Here is a tiny trained network, its code and every weight. The questions are about switching its units off for an input and a target symbol, where a switched-off unit gives its printed mean instead of its output.

import numpy as np


def w(rows, s, z=0):
    codes = np.array(rows[::2]) - 128.0
    scale = np.full(codes.shape[1], s)
    scale[-1] = z or s
    return codes * scale


def norm(h):
    return h / np.sqrt((h * h).mean(-1, keepdims=True) + 1e-5)


def f(y):
    return y / 2 * (1 + np.tanh(0.7978845608 * (y + 0.044715 * y**3)))


def softmax(a):
    e = np.exp(a - a.max(-1, keepdims=True))
    return e / e.sum(-1, keepdims=True)


def log_softmax(a):
    a = a - a.max(-1, keepdims=True)
    return a - np.log(np.exp(a).sum(-1, keepdims=True))


def net(x, mask):
    ids = ['βδελξψ'.index(c) for c in x.split()]
    T = len(ids)
    res = E[ids] + P[:T]
    u = 0
    for l in range(2):
        r = norm(res)
        for j in range(2):
            rows = slice(2 * j, 2 * j + 2)
            q, k, v = (r @ M[l][rows].T for M in (Q, K, V))
            z = softmax(np.where(np.tri(T) > 0, q @ k.T / 2**0.5, -1e9)) @ v
            o = O[l][rows]
            res = res + np.where(mask[u + j], z, o[:, -1]) @ o[:, :-1]
        u += 2
        y = f(norm(res) @ A[l][:, :-1].T + A[l][:, -1])
        res = res + np.where(mask[u : u + 8], y, B[l][:, -1]) @ B[l][:, :-1]
        u += 8
    return log_softmax(norm(res)[-1] @ U[:, :-1].T + U[:, -1])


Q, K, V, O, A, B = {}, {}, {}, {}, {}, {}
E = w([
[110,119,103,179,134,124,30,115,206,48],'β',
[117,67,13,158,150,84,89,150,146,64],'δ',
[108,94,180,238,125,144,98,93,217,217],'ε',
[77,70,202,82,155,166,75,165,170,23],'λ',
[191,209,157,85,109,109,195,14,92,83],'ξ',
[213,114,249,105,191,76,129,177,78,75],'ψ',
],0.015)
P = w([
[80,150,82,176,205,177,96,163,175,106],'0',
[93,104,135,188,167,142,82,118,105,82],'1',
[120,84,155,167,150,126,101,119,99,75],'2',
[133,86,165,163,115,109,106,125,120,87],'3',
[144,89,160,146,92,88,114,132,138,99],'4',
[157,92,153,137,52,73,119,143,162,115],'5',
[175,95,140,133,39,59,123,160,182,125],'6',
[199,100,142,126,8,46,117,188,201,137],'7',
],0.012)
Q[0] = w([
[137,166,91,122,130,173,163,2,83,175],'0.h0',
[74,125,101,46,185,228,222,186,52,205],'0.h0',
[74,150,135,90,122,166,131,126,86,148],'0.h1',
[152,127,94,157,125,76,177,78,92,194],'0.h1',
],0.0075)
K[0] = w([
[67,162,35,56,103,185,98,64,105,15],'0.h0',
[10,108,39,166,248,210,1,135,179,29],'0.h0',
[148,12,142,129,187,102,45,242,163,104],'0.h1',
[89,56,148,211,203,144,153,149,183,209],'0.h1',
],0.005)
V[0] = w([
[119,153,101,159,106,179,225,113,51,210],'0.h0',
[66,124,113,174,193,170,96,119,92,151],'0.h0',
[130,149,143,108,147,143,204,82,136,132],'0.h1',
[119,108,149,201,126,144,149,82,130,254],'0.h1',
],0.0076)
O[0] = w([
[148,161,170,112,145,146,219,171,188,84,1],'0.h0',
[169,185,136,147,138,98,105,173,232,173,94],'0.h0',
[253,99,161,172,92,115,118,173,5,93,125],'0.h1',
[168,34,36,165,76,90,204,175,153,54,82],'0.h1',
],0.0067,0.007)
A[0] = w([
[174,247,158,94,128,117,140,57,110,118,64],'0.n0',
[144,174,69,151,200,154,98,79,93,80,142],'0.n1',
[67,78,123,191,144,152,115,156,87,188,202],'0.n2',
[166,70,172,89,113,112,87,155,213,63,167],'0.n3',
[196,212,73,138,92,117,45,79,207,146,36],'0.n4',
[37,120,126,184,126,150,130,44,41,254,4],'0.n5',
[37,205,152,94,189,207,140,123,143,170,90],'0.n6',
[74,72,119,84,87,192,243,120,49,89,13],'0.n7',
],0.007,0.0036)
B[0] = w([
[130,168,95,188,127,91,134,101,221,110,156],'0.n0',
[118,118,141,155,151,118,99,154,55,65,179],'0.n1',
[154,79,106,58,182,137,135,91,158,84,218],'0.n2',
[66,126,138,178,74,118,168,113,91,136,253],'0.n3',
[133,135,52,164,133,125,126,211,70,185,166],'0.n4',
[203,68,109,125,153,188,153,125,163,128,142],'0.n5',
[139,125,163,194,101,80,160,113,5,166,147],'0.n6',
[101,46,129,159,118,122,1,150,99,152,138],'0.n7',
],0.0096,0.0058)
Q[1] = w([
[81,131,68,131,132,63,83,103,64,104],'1.h0',
[153,78,83,175,91,60,86,77,81,69],'1.h0',
[108,94,170,139,161,160,122,35,98,62],'1.h1',
[205,219,97,30,236,196,247,103,56,62],'1.h1',
],0.011)
K[1] = w([
[184,172,147,131,33,47,186,16,135,215],'1.h0',
[137,36,143,198,115,186,233,48,255,142],'1.h0',
[186,143,142,87,183,57,121,51,37,104],'1.h1',
[116,142,96,223,222,153,125,164,127,93],'1.h1',
],0.0097)
V[1] = w([
[176,202,98,172,129,101,197,7,139,144],'1.h0',
[123,120,112,107,160,231,144,179,140,199],'1.h0',
[66,141,131,76,126,144,89,192,139,108],'1.h1',
[111,30,169,164,136,151,129,170,112,167],'1.h1',
],0.011)
O[1] = w([
[151,104,213,69,2,97,89,79,70,159,220],'1.h0',
[154,107,167,117,204,133,134,117,203,137,22],'1.h0',
[130,102,151,156,119,144,198,65,95,155,36],'1.h1',
[140,200,159,119,97,95,120,93,75,158,255],'1.h1',
],0.015,0.0044)
A[1] = w([
[137,71,73,109,194,202,152,177,186,145,113],'1.n0',
[93,121,115,130,130,111,138,104,177,182,65],'1.n1',
[114,77,57,93,169,171,190,210,107,98,3],'1.n2',
[88,137,183,128,158,147,136,119,165,142,155],'1.n3',
[61,169,107,124,100,217,142,104,88,139,90],'1.n4',
[140,110,117,144,154,127,86,83,79,151,178],'1.n5',
[95,160,88,55,170,250,138,112,112,149,15],'1.n6',
[112,170,103,141,125,92,193,110,60,136,203],'1.n7',
],0.016,0.0077)
B[1] = w([
[135,185,167,108,18,88,99,133,98,85,201],'1.n0',
[115,134,110,144,205,182,153,138,81,148,153],'1.n1',
[99,33,43,143,148,139,142,198,181,4,144],'1.n2',
[154,64,116,82,143,142,133,106,128,122,164],'1.n3',
[115,202,133,68,124,91,103,123,133,210,150],'1.n4',
[166,143,172,119,62,126,149,144,124,130,255],'1.n5',
[139,118,75,25,97,221,91,80,184,178,137],'1.n6',
[80,99,146,146,135,125,162,154,182,66,210],'1.n7',
],0.015,0.01)
U = w([
[93,159,124,38,166,167,147,123,138,157,143],'β',
[169,57,65,168,201,134,180,124,57,190,249],'δ',
[112,235,107,175,137,63,65,174,123,187,1],'ε',
[96,158,230,195,154,174,254,137,117,81,59],'λ',
[109,14,71,142,155,168,115,135,184,49,145],'ξ',
[240,120,173,67,65,153,129,120,31,126,114],'ψ',
],0.0073,0.0056)

Each question gives the input, a string of symbols that net reads in full, and the target symbol t.
The units are the heads (2 rows each of Q, K, V and O) and the neurons (one row each of A and B). Each row of codes is followed by its name. A weight is (code - 128) times the scale printed after its matrix; where a second scale follows, it is the last column's (O, A, B and U).
mask holds one flag per unit, layer by layer, with each layer's heads first. A switched-off unit (its flag False) gives its mean, the last column of its rows in O or B, instead of its output. The means were averaged over made-up inputs and are rounded, as every weight is.
A unit's drop is (log p(t) with every unit on - log p(t) with that unit switched off) / (log p(t) with every unit on - log p(t) with every unit switched off).
The circuit of an input: a set's keep is (log p(t) with only the set's units on - log p(t) with every unit switched off) / (log p(t) with every unit on - log p(t) with every unit switched off). Starting from the 12 units with the biggest drops (on a tie, the unit counted first), units are removed one at a time, each time the one whose removal leaves the highest keep (on an exact tie, the one counted first), for as long as the keep stays at least 0.8.
circuit, biggest first: the units of the circuit, biggest drop first
unit that matters most: the unit with the biggest drop
heads that matter: for each layer, one digit per head in row order, 1 if its drop is at least 0.15 and else 0, layers parted by /
drop when u is switched off: that unit's drop, to one decimal
input ε δ δ, target ε: unit that matters most => 0.h0
input ε ε λ β δ δ ψ, target λ: circuit, biggest first => 0.h1; 1.n7; 0.n3
input δ ξ δ λ ε, target λ: heads that matter => 10 / 11
input ε δ ξ, target ξ: circuit, biggest first => 0.n0; 1.h1
input ψ δ ξ β ε, target ξ: heads that matter => 00 / 11
input β β δ ε λ β, target λ: circuit, biggest first => 1.h1; 1.h0; 1.n7
input λ ε δ ε δ ε λ, target λ: circuit, biggest first => 1.h1; 1.n7
input ψ δ δ, target ξ: circuit, biggest first => 1.h0; 1.n2
input λ δ ε ψ ε β λ ε, target λ: heads that matter => 01 / 01
input δ β β ε ξ δ β, target ξ: heads that matter => 10 / 11
input λ λ β β ε ε β, target ε: heads that matter => 00 / 00
input ε ε ε, target ε: heads that matter => 11 / 01
input ψ ε ψ δ ψ β δ δ, target δ: heads that matter => 01 / 11
input ψ λ ξ ε, target ξ: unit that matters most => 1.h1
input β ε λ δ ε ψ, target λ: heads that matter => 01 / 00
input δ λ λ δ λ λ, target β: heads that matter => 11 / 11
input ε β ε, target δ: heads that matter => 11 / 10
input β δ ξ δ ε ξ β λ, target ξ: drop when 1.n3 is switched off => 0.0
input β ε δ, target ε: drop when 1.n2 is switched off => 0.1
input ε ξ λ β, target ξ: unit that matters most => 0.h0
input δ β ε δ ξ λ, target ξ: drop when 1.h1 is switched off => 0.7
input λ ε ε δ β, target ε: drop when 0.h0 is switched off => 0.2
